Below is a small trained network, with its code and all its weights. Each question gives an input and a target symbol and asks what happens when units are switched off, that is, made to give their printed mean instead of their output.

import numpy as np


def w(rows, s, z=0):
    codes = np.array(rows[::2]) - 128.0
    scale = np.full(codes.shape[1], s)
    scale[-1] = z or s
    return codes * scale


def norm(h):
    return h / np.sqrt((h * h).mean(-1, keepdims=True) + 1e-5)


def f(y):
    return y / 2 * (1 + np.tanh(0.7978845608 * (y + 0.044715 * y**3)))


def softmax(a):
    e = np.exp(a - a.max(-1, keepdims=True))
    return e / e.sum(-1, keepdims=True)


def log_softmax(a):
    a = a - a.max(-1, keepdims=True)
    return a - np.log(np.exp(a).sum(-1, keepdims=True))


def net(x, mask):
    ids = ['γδεζθλμξπστφψ'.index(c) for c in x.split()]
    T = len(ids)
    res = E[ids] + P[:T]
    r = norm(res)
    for j in range(3):
        rows = slice(2 * j, 2 * j + 2)
        q, k, v = (r @ M[0][rows].T for M in (Q, K, V))
        z = softmax(np.where(np.tri(T) > 0, q @ k.T / 2**0.5, -1e9)) @ v
        o = O[0][rows]
        res = res + np.where(mask[j], z, o[:, -1]) @ o[:, :-1]
    y = f(norm(res) @ A[0][:, :-1].T + A[0][:, -1])
    res = res + np.where(mask[3:15], y, B[0][:, -1]) @ B[0][:, :-1]
    return log_softmax(norm(res)[-1] @ U[:, :-1].T + U[:, -1])


Q, K, V, O, A, B = {}, {}, {}, {}, {}, {}
E = w([
[156,117,133],'γ',
[161,115,110],'δ',
[137,121,145],'ε',
[179,105,147],'ζ',
[119,251,149],'θ',
[119,126,155],'λ',
[140,127,134],'μ',
[173,26,213],'ξ',
[148,130,132],'π',
[147,124,129],'σ',
[139,120,133],'τ',
[210,90,162],'φ',
[162,134,134],'ψ',
],0.014)
P = w([
[106,132,119],'0',
[176,87,53],'1',
[216,186,102],'2',
[88,134,175],'3',
[204,88,70],'4',
[236,176,157],'5',
[87,132,186],'6',
[180,126,84],'7',
[253,165,158],'8',
],0.012)
Q[0] = w([
[79,133,122],'head 0',
[109,237,120],'head 0',
[254,139,150],'head 1',
[248,223,166],'head 1',
[38,249,69],'head 2',
[80,28,166],'head 2',
],0.0069)
K[0] = w([
[154,39,156],'head 0',
[53,130,248],'head 0',
[38,61,99],'head 1',
[94,142,22],'head 1',
[74,128,29],'head 2',
[129,179,159],'head 2',
],0.015)
V[0] = w([
[140,114,48],'head 0',
[194,35,59],'head 0',
[241,141,160],'head 1',
[135,134,83],'head 1',
[196,92,188],'head 2',
[163,141,254],'head 2',
],0.008)
O[0] = w([
[94,193,130,181],'head 0',
[106,185,173,248],'head 0',
[166,35,155,197],'head 1',
[22,83,1,180],'head 1',
[244,127,128,255],'head 2',
[73,149,105,218],'head 2',
],0.0089,0.0039)
A[0] = w([
[94,167,184,143],'neuron 0',
[108,192,94,130],'neuron 1',
[66,58,156,172],'neuron 2',
[214,8,181,180],'neuron 3',
[131,120,71,110],'neuron 4',
[152,172,100,131],'neuron 5',
[122,71,194,120],'neuron 6',
[84,119,63,54],'neuron 7',
[46,114,147,121],'neuron 8',
[143,169,38,5],'neuron 9',
[162,156,165,128],'neuron 10',
[158,36,98,99],'neuron 11',
],0.014,0.0026)
B[0] = w([
[137,148,97,139],'neuron 0',
[210,81,118,145],'neuron 1',
[103,185,180,141],'neuron 2',
[102,151,107,252],'neuron 3',
[1,96,115,137],'neuron 4',
[198,127,234,163],'neuron 5',
[107,119,107,157],'neuron 6',
[121,99,72,127],'neuron 7',
[187,131,168,133],'neuron 8',
[70,88,198,160],'neuron 9',
[247,146,77,168],'neuron 10',
[95,126,62,156],'neuron 11',
],0.0067,0.012)
U = w([
[169,211,161,46],'γ',
[177,134,144,46],'δ',
[147,132,232,113],'ε',
[162,114,128,45],'ζ',
[179,142,74,82],'θ',
[137,110,230,103],'λ',
[87,140,88,169],'μ',
[141,2,222,163],'ξ',
[59,148,87,206],'π',
[121,235,158,254],'σ',
[115,204,196,165],'τ',
[163,58,168,121],'φ',
[98,72,23,137],'ψ',
],0.011,0.0051)

Each question gives the input, a string of symbols that net reads in full, and the target symbol t.
The units are the heads (2 rows each of Q, K, V and O) and the neurons (one row each of A and B). Each row of codes is followed by its name. A weight is (code - 128) times the scale printed after its matrix; where a second scale follows, it is the last column's (O, A, B and U).
mask holds one flag per unit, heads first, then neurons. A switched-off unit (its flag False) gives its mean, the last column of its rows in O or B, instead of its output. The means were averaged over made-up inputs and are rounded, as every weight is.
A unit's drop is (log p(t) with every unit on - log p(t) with that unit switched off) / (log p(t) with every unit on - log p(t) with every unit switched off).
The circuit of an input: a set's keep is (log p(t) with only the set's units on - log p(t) with every unit switched off) / (log p(t) with every unit on - log p(t) with every unit switched off). Starting from the 12 units with the biggest drops (on a tie, the unit counted first), units are removed one at a time, each time the one whose removal leaves the highest keep (on an exact tie, the one counted first), for as long as the keep stays at least 0.8.
circuit, biggest first: the units of the circuit, biggest drop first
unit that matters most: the unit with the biggest drop
top k neurons: the k neurons with the biggest drops, biggest first
drop when u is switched off: that unit's drop, to one decimal
input π π π π π ζ ψ ζ, target ψ: circuit, biggest first -> [head 1; neuron 11; neuron 4; head 2]
input π π δ τ θ, target ψ: circuit, biggest first -> [head 0; head 1; neuron 4]
input θ θ ε, target ψ: unit that matters most -> head 0
input σ γ π ξ λ μ ζ λ, target ξ: circuit, biggest first -> [neuron 9; head 1; neuron 3]
input ε ξ π ψ γ μ π, target π: top 2 neurons -> [neuron 3; neuron 5]
input π φ γ γ λ σ ψ ξ, target ψ: circuit, biggest first -> [neuron 11; neuron 5; neuron 3]
input θ π λ, target ψ: circuit, biggest first -> [head 0; head 1; neuron 11]
input π σ ξ π ψ ε ψ π, target ψ: circuit, biggest first -> [head 1; neuron 4; neuron 10]
input σ λ μ γ ψ π γ γ, target ξ: top 3 neurons -> [neuron 9; neuron 1; neuron 4]
input σ ψ θ φ π φ σ δ, target ξ: top 3 neurons -> [neuron 9; neuron 5; neuron 3]
input σ ε σ ξ π, target ξ: top 2 neurons -> [neuron 9; neuron 4]
input σ γ ψ θ δ φ ζ γ, target ξ: top 2 neurons -> [neuron 9; neuron 4]
input ε γ μ π ψ φ π, target π: top 2 neurons -> [neuron 5; neuron 6]
input π ε π σ φ, target ψ: unit that matters most -> neuron 11
input σ λ δ ξ τ, target ξ: top 3 neurons -> [neuron 9; neuron 4; neuron 10]
input σ ζ π λ σ, target ξ: top 2 neurons -> [neuron 9; neuron 4]
input π γ ζ π ε, target ψ: drop when neuron 2 is switched off -> 0.1
input σ π μ ε ε, target ξ: drop when neuron 1 is switched off -> 0.2
input ψ π σ φ ε σ ζ, target σ: drop when neuron 3 is switched off -> 0.5
input σ μ ψ ε ψ ζ δ ε, target ξ: unit that matters most -> neuron 9
